Below is a small trained network, with its code and all its weights. Each question gives an input and a target symbol and asks what happens when units are switched off, that is, made to give their printed mean instead of their output.

import numpy as np


def w(rows, s, z=0):
    codes = np.array(rows[::2]) - 128.0
    scale = np.full(codes.shape[1], s)
    scale[-1] = z or s
    return codes * scale


def f(y):
    return np.maximum(y, 0)


def softmax(a):
    e = np.exp(a - a.max(-1, keepdims=True))
    return e / e.sum(-1, keepdims=True)


def log_softmax(a):
    a = a - a.max(-1, keepdims=True)
    return a - np.log(np.exp(a).sum(-1, keepdims=True))


def net(x, mask):
    ids = ['αβγδεζηθλμξπφψω'.index(c) for c in x.split()]
    T = len(ids)
    res = E[ids] + P[:T]
    q, k, v = (res @ M[0].T for M in (Q, K, V))
    z = softmax(np.where(np.tri(T) > 0, q @ k.T / 4**0.5, -1e9)) @ v
    res = res + np.where(mask[0], z, O[0][:, -1]) @ O[0][:, :-1]
    y = f(res @ A[0][:, :-1].T + A[0][:, -1])
    res = res + np.where(mask[1:25], y, B[0][:, -1]) @ B[0][:, :-1]
    return log_softmax(res[-1] @ U[:, :-1].T + U[:, -1])


Q, K, V, O, A, B = {}, {}, {}, {}, {}, {}
E = w([
[105,86,73],'α',
[75,217,134],'β',
[131,87,137],'γ',
[153,111,163],'δ',
[186,98,239],'ε',
[250,137,51],'ζ',
[150,153,55],'η',
[135,171,72],'θ',
[119,200,223],'λ',
[114,115,148],'μ',
[64,65,62],'ξ',
[125,179,121],'π',
[147,173,61],'φ',
[136,195,58],'ψ',
[161,100,162],'ω',
],0.019)
P = w([
[2,112,149],'0',
[145,180,111],'1',
[107,149,96],'2',
[99,62,119],'3',
[147,180,110],'4',
[117,142,123],'5',
[95,69,123],'6',
[145,178,114],'7',
[119,139,126],'8',
[87,75,124],'9',
],0.014)
Q[0] = w([
[139,100,133],'h1',
[138,170,106],'h1',
[104,251,94],'h1',
[156,136,108],'h1',
],0.019)
K[0] = w([
[132,155,138],'h1',
[116,62,130],'h1',
[113,2,86],'h1',
[116,89,152],'h1',
],0.019)
V[0] = w([
[158,190,203],'h1',
[98,254,115],'h1',
[140,105,134],'h1',
[168,180,214],'h1',
],0.00082)
O[0] = w([
[109,72,60,124],'h1',
[170,38,187,249],'h1',
[110,162,102,93],'h1',
[88,87,11,101],'h1',
],0.0012,0.00022)
A[0] = w([
[83,143,206,73],'n1',
[195,143,177,158],'n2',
[188,103,107,50],'n3',
[69,65,191,97],'n4',
[61,170,163,148],'n5',
[124,108,194,105],'n6',
[82,225,173,76],'n7',
[19,87,155,164],'n8',
[86,208,164,90],'n9',
[52,116,152,216],'n10',
[130,233,114,182],'n11',
[152,87,224,104],'n12',
[155,50,116,44],'n13',
[141,254,112,107],'n14',
[166,218,130,2],'n15',
[53,149,166,107],'n16',
[193,82,84,93],'n17',
[184,88,88,93],'n18',
[115,89,93,159],'n19',
[65,83,128,116],'n20',
[94,198,100,74],'n21',
[134,121,204,173],'n22',
[112,189,144,205],'n23',
[186,91,127,149],'n24',
],0.011,0.0064)
B[0] = w([
[179,153,120,170],'n1',
[135,76,186,187],'n2',
[143,64,92,137],'n3',
[30,104,163,195],'n4',
[73,128,170,203],'n5',
[114,134,89,167],'n6',
[147,92,82,193],'n7',
[219,187,91,246],'n8',
[128,77,125,185],'n9',
[88,48,94,255],'n10',
[64,105,188,249],'n11',
[93,170,69,188],'n12',
[71,149,126,143],'n13',
[219,87,161,224],'n14',
[164,130,3,156],'n15',
[128,173,132,184],'n16',
[105,143,151,153],'n17',
[90,131,154,149],'n18',
[122,185,138,182],'n19',
[150,127,183,186],'n20',
[149,172,119,175],'n21',
[195,129,154,207],'n22',
[83,198,91,231],'n23',
[126,173,87,166],'n24',
],0.024,0.0065)
U = w([
[31,146,111,226],'α',
[61,10,58,194],'β',
[107,74,141,255],'γ',
[118,104,241,139],'δ',
[162,182,168,53],'ε',
[143,37,131,116],'ζ',
[150,141,154,126],'η',
[157,106,86,100],'θ',
[149,41,141,109],'λ',
[33,14,245,4],'μ',
[148,105,41,45],'ξ',
[134,53,148,132],'π',
[177,114,115,105],'φ',
[164,102,58,78],'ψ',
[119,128,201,61],'ω',
],0.011,0.0041)

Each question gives the input, a string of symbols that net reads in full, and the target symbol t.
The units are the heads (4 rows each of Q, K, V and O) and the neurons (one row each of A and B). Each row of codes is followed by its name. A weight is (code - 128) times the scale printed after its matrix; where a second scale follows, it is the last column's (O, A, B and U).
mask holds one flag per unit, heads first, then neurons. A switched-off unit (its flag False) gives its mean, the last column of its rows in O or B, instead of its output. The means were averaged over made-up inputs and are rounded, as every weight is.
A unit's drop is (log p(t) with every unit on - log p(t) with that unit switched off) / (log p(t) with every unit on - log p(t) with every unit switched off).
The circuit of an input: a set's keep is (log p(t) with only the set's units on - log p(t) with every unit switched off) / (log p(t) with every unit on - log p(t) with every unit switched off). Starting from the 12 units with the biggest drops (on a tie, the unit counted first), units are removed one at a time, each time the one whose removal leaves the highest keep (on an exact tie, the one counted first), for as long as the keep stays at least 0.8.
circuit, biggest first: the units of the circuit, biggest drop first
top k neurons: the k neurons with the biggest drops, biggest first
drop when u is switched off: that unit's drop, to one decimal
input π μ ε γ μ ξ λ, target α: top 3 neurons => [n12 n23 n5]
input φ α η μ μ β ω, target α: top 3 neurons => [n14 n12 n4]
input ξ ξ ζ φ, target α: top 2 neurons => [n14 n8]
input λ β λ β ψ μ μ δ, target δ: top 3 neurons => [n8 n10 n2]
input δ π β γ, target α: top 4 neurons => [n14 n4 n13 n19]
input ζ δ β, target β: top 4 neurons => [n7 n11 n9 n14]
input ε λ ω φ ζ ε ψ μ β ξ, target α: top 4 neurons => [n8 n4 n19 n14]
input ω ξ δ δ β β, target β: circuit, biggest first => [n7]
input β β μ λ, target α: top 2 neurons => [n12 n14]
input ε ε ε θ, target α: top 3 neurons => [n14 n22 n8]
input μ β μ α β μ γ ω μ α, target α: top 3 neurons => [n14 n19 n13]
input α δ ξ δ β μ β ω λ η, target α: top 4 neurons => [n14 n8 n22 n19]
input ψ φ ψ λ ε, target ε: drop when n11 is switched off => 0.2
input λ ξ α λ β μ δ ε λ φ, target α: drop when n13 is switched off => -0.1
input η θ ε ψ δ, target δ: drop when n15 is switched off => 0.2
